Below are the code and all the weights of a small trained network. Each question names an input and a class and asks about switching units off, where a switched-off unit gives its printed mean instead of its output.

import numpy as np


def w(rows, s, z=0):
    codes = np.array(rows[::2]) - 128.0
    scale = np.full(codes.shape[1], s)
    scale[-1] = z or s
    return codes * scale


def f(y):
    return np.maximum(y, 0)


def log_softmax(a):
    a = a - a.max(-1, keepdims=True)
    return a - np.log(np.exp(a).sum(-1, keepdims=True))


def net(x, mask):
    res = np.array(x, float).reshape(1, 5) / 4 @ E
    y = f(res @ A[0][:, :-1].T + A[0][:, -1])
    res = res + np.where(mask, y, B[0][:, -1]) @ B[0][:, :-1]
    return log_softmax(res[-1] @ U[:, :-1].T + U[:, -1])


A, B = {}, {}
E = w([
[107,71,114,178,103,133,9],'x0',
[131,126,135,140,120,137,152],'x1',
[58,156,189,136,212,167,81],'x2',
[169,156,213,147,121,70,99],'x3',
[34,115,142,107,85,82,160],'x4',
],0.012)
A[0] = w([
[180,176,235,185,104,27,103,41],'n0',
[160,130,81,129,39,117,139,1],'n1',
[216,106,41,118,30,42,149,48],'n2',
[2,84,160,88,63,52,146,84],'n3',
[106,33,115,218,78,131,21,126],'n4',
[246,118,112,161,206,183,97,9],'n5',
],0.0077,0.0031)
B[0] = w([
[46,203,2,109,93,190,158,209],'n0',
[122,150,161,178,184,173,77,180],'n1',
[77,118,183,191,202,156,115,244],'n2',
[242,174,153,115,67,221,82,217],'n3',
[172,180,124,78,199,79,214,238],'n4',
[172,106,143,122,68,189,90,193],'n5',
],0.0089,0.011)
U = w([
[134,136,128,119,131,123,128,255],'0',
[180,130,155,104,85,157,100,72],'1',
[67,139,187,162,185,135,98,90],'2',
[77,134,7,124,116,136,135,119],'3',
[174,147,140,82,167,70,187,117],'4',
[118,95,131,116,102,64,121,91],'5',
],0.014,0.0083)

Each question gives the input, the list of numbers given to net, and the class t.
The units are the neurons (one row each of A and B). Each row of codes is followed by its name. A weight is (code - 128) times the scale printed after its matrix; where a second scale follows, it is the last column's (A, B and U).
mask holds one flag per neuron, in row order. A switched-off neuron (its flag False) gives its mean, the last column of its row in B, instead of its output. The means were averaged over made-up inputs and are rounded, as every weight is.
A unit's drop is (log p(t) with every unit on - log p(t) with that unit switched off) / (log p(t) with every unit on - log p(t) with every unit switched off).
The circuit of an input: a set's keep is (log p(t) with only the set's units on - log p(t) with every unit switched off) / (log p(t) with every unit on - log p(t) with every unit switched off). Starting from all 6 units, units are removed one at a time, each time the one whose removal leaves the highest keep (on an exact tie, the one counted first), for as long as the keep stays at least 0.8.
units of the circuit, in order: the units of the circuit, biggest drop first
most important unit: the unit with the biggest drop
k most important neurons: the k neurons with the biggest drops, biggest first
drop of u: that unit's drop, to one decimal
input [5,-6,3,-3,-8], class 1: most important unit => n5
input [0,-1,-3,7,-3], class 3: 2 most important neurons => [n0 n3]
input [-4,1,0,3,7], class 1: 2 most important neurons => [n3 n4]
input [-6,5,-8,8,0], class 2: units of the circuit, in order => [n2 n4]
input [-5,3,-6,-4,-8], class 1: 3 most important neurons => [n5 n4 n0]
input [6,-8,7,6,-5], class 0: units of the circuit, in order => [n2 n4 n0]
input [7,-2,2,3,-5], class 4: 2 most important neurons => [n4 n3]
input [0,-4,6,2,8], class 1: 2 most important neurons => [n3 n2]
input [-4,-4,7,8,-7], class 3: 3 most important neurons => [n0 n3 n2]
input [-6,7,-8,4,-8], class 1: 2 most important neurons => [n5 n4]
input [2,-4,-7,6,5], class 2: 3 most important neurons => [n2 n1 n5]
input [-3,-8,-5,-7,7], class 0: units of the circuit, in order => [n0 n3]
input [-4,5,-5,6,-5], class 3: 3 most important neurons => [n0 n3 n4]
input [-5,-6,-6,8,-8], class 1: units of the circuit, in order => [n5]
input [-7,4,7,5,-7], class 1: 2 most important neurons => [n5 n2]
input [-3,-4,-8,4,-7], class 2: 2 most important neurons => [n2 n3]
input [8,5,1,-4,2], class 4: 2 most important neurons => [n4 n0]
input [0,8,6,2,2], class 0: 2 most important neurons => [n2 n1]
input [-3,7,-8,-6,-2], class 2: units of the circuit, in order => [n2 n1]
input [7,-6,-6,-4,-1], class 4: most important neuron => [n4]
input [7,-2,-6,-6,4], class 4: 3 most important neurons => [n4 n0 n5]
input [-5,-7,6,5,7], class 0: units of the circuit, in order => [n2 n0]
input [2,1,-6,3,5], class 2: drop of n1 => 0.3
input [7,-2,-5,7,-1], class 3: drop of n4 => -0.1
input [-3,-1,2,-2,-8], class 1: drop of n5 => 0.8
input [8,-2,-4,5,-3], class 4: drop of n4 => 1.2
input [-5,-7,6,-4,7], class 0: units of the circuit, in order => [n3]
